Below are the code and all the weights of a small trained network. Each question names an input and a class and asks about switching units off, where a switched-off unit gives its printed mean instead of its output.

import numpy as np


def w(rows, s, z=0):
    codes = np.array(rows[::2]) - 128.0
    scale = np.full(codes.shape[1], s)
    scale[-1] = z or s
    return codes * scale


def f(y):
    return np.maximum(y, 0)


def log_softmax(a):
    a = a - a.max(-1, keepdims=True)
    return a - np.log(np.exp(a).sum(-1, keepdims=True))


def net(x, mask):
    res = np.array(x, float).reshape(1, 3) / 4 @ E
    y = f(res @ A[0][:, :-1].T + A[0][:, -1])
    res = res + np.where(mask, y, B[0][:, -1]) @ B[0][:, :-1]
    return log_softmax(res[-1] @ U[:, :-1].T + U[:, -1])


A, B = {}, {}
E = w([
[22,174,117,99],'x0',
[202,227,167,205],'x1',
[165,201,1,105],'x2',
],0.0082)
A[0] = w([
[66,68,88,86,80],'n1',
[49,110,23,106,94],'n2',
[174,213,130,136,91],'n3',
[103,93,141,175,127],'n4',
[110,72,81,137,27],'n5',
[84,78,58,129,47],'n6',
[87,132,184,113,132],'n7',
[108,58,139,125,251],'n8',
[126,104,192,123,104],'n9',
[237,40,163,148,133],'n10',
[163,218,120,146,3],'n11',
[108,122,139,131,95],'n12',
[162,114,68,161,72],'n13',
[196,96,204,110,9],'n14',
[191,226,94,141,253],'n15',
[116,142,168,132,49],'n16',
[59,113,136,121,191],'n17',
[108,218,135,146,124],'n18',
[138,166,108,168,78],'n19',
[139,154,129,140,6],'n20',
[169,209,132,131,66],'n21',
[228,114,65,108,18],'n22',
[161,85,219,149,168],'n23',
[88,152,177,142,73],'n24',
[20,146,19,93,103],'n25',
[91,113,224,115,46],'n26',
[134,98,115,113,14],'n27',
[174,170,38,107,168],'n28',
[206,215,167,125,133],'n29',
[114,218,7,103,27],'n30',
[126,106,110,76,49],'n31',
],0.014,0.0029)
B[0] = w([
[127,225,189,109,215],'n1',
[55,194,84,142,226],'n2',
[143,209,130,141,199],'n3',
[93,97,114,116,165],'n4',
[139,177,146,109,161],'n5',
[138,200,153,140,184],'n6',
[101,119,162,148,182],'n7',
[134,177,186,59,208],'n8',
[84,77,91,121,183],'n9',
[252,58,136,45,222],'n10',
[142,208,112,142,191],'n11',
[120,140,143,126,143],'n12',
[135,101,163,139,164],'n13',
[137,53,76,98,182],'n14',
[170,164,87,234,244],'n15',
[105,128,133,147,149],'n16',
[58,158,166,126,197],'n17',
[198,145,157,201,189],'n18',
[141,168,127,132,164],'n19',
[129,152,118,141,141],'n20',
[141,201,127,137,190],'n21',
[167,63,190,147,188],'n22',
[110,8,68,95,220],'n23',
[129,124,174,152,166],'n24',
[57,157,22,118,247],'n25',
[85,78,151,149,204],'n26',
[137,154,143,109,139],'n27',
[102,74,163,203,222],'n28',
[159,234,153,154,217],'n29',
[81,60,19,169,237],'n30',
[143,175,144,132,159],'n31',
],0.038,0.011)
U = w([
[179,65,68,129,253],'0',
[196,165,103,141,117],'1',
[119,181,115,63,184],'2',
[139,77,41,157,92],'3',
[198,94,57,1,100],'4',
[90,34,211,121,164],'5',
[217,60,205,122,120],'6',
[133,98,174,70,43],'7',
],0.013,0.0067)

Each question gives the input, the list of numbers given to net, and the class t.
The units are the neurons (one row each of A and B). Each row of codes is followed by its name. A weight is (code - 128) times the scale printed after its matrix; where a second scale follows, it is the last column's (A, B and U).
mask holds one flag per neuron, in row order. A switched-off neuron (its flag False) gives its mean, the last column of its row in B, instead of its output. The means were averaged over made-up inputs and are rounded, as every weight is.
A unit's drop is (log p(t) with every unit on - log p(t) with that unit switched off) / (log p(t) with every unit on - log p(t) with every unit switched off).
The circuit of an input: a set's keep is (log p(t) with only the set's units on - log p(t) with every unit switched off) / (log p(t) with every unit on - log p(t) with every unit switched off). Starting from the 12 units with the biggest drops (on a tie, the unit counted first), units are removed one at a time, each time the one whose removal leaves the highest keep (on an exact tie, the one counted first), for as long as the keep stays at least 0.8.
circuit, biggest first: the units of the circuit, biggest drop first
unit that matters most: the unit with the biggest drop
k most important neurons: the k neurons with the biggest drops, biggest first
drop when u is switched off: that unit's drop, to one decimal
input [-8,-3,7], class 6: circuit, biggest first => n22
input [1,3,7], class 3: 2 most important neurons => n30, n28
input [1,1,3], class 3: 3 most important neurons => n1, n30, n8
input [4,-7,7], class 2: 4 most important neurons => n1, n6, n2, n23
input [-4,0,6], class 3: 4 most important neurons => n30, n1, n28, n8
input [-3,2,-7], class 4: 2 most important neurons => n10, n28
input [1,7,-5], class 0: 2 most important neurons => n23, n1
input [-7,-3,6], class 6: 2 most important neurons => n22, n25
input [-2,0,2], class 6: 2 most important neurons => n25, n2
input [-3,7,-7], class 4: 2 most important neurons => n10, n23
input [7,4,4], class 3: 3 most important neurons => n30, n1, n25
input [-5,4,-8], class 4: drop when n10 is switched off => 0.2
input [-2,0,8], class 3: drop when n30 is switched off => 5.1
input [-8,0,8], class 6: unit that matters most => n22
input [3,2,6], class 3: drop when n30 is switched off => 6.6
input [-3,-6,-5], class 4: 2 most important neurons => n28, n10
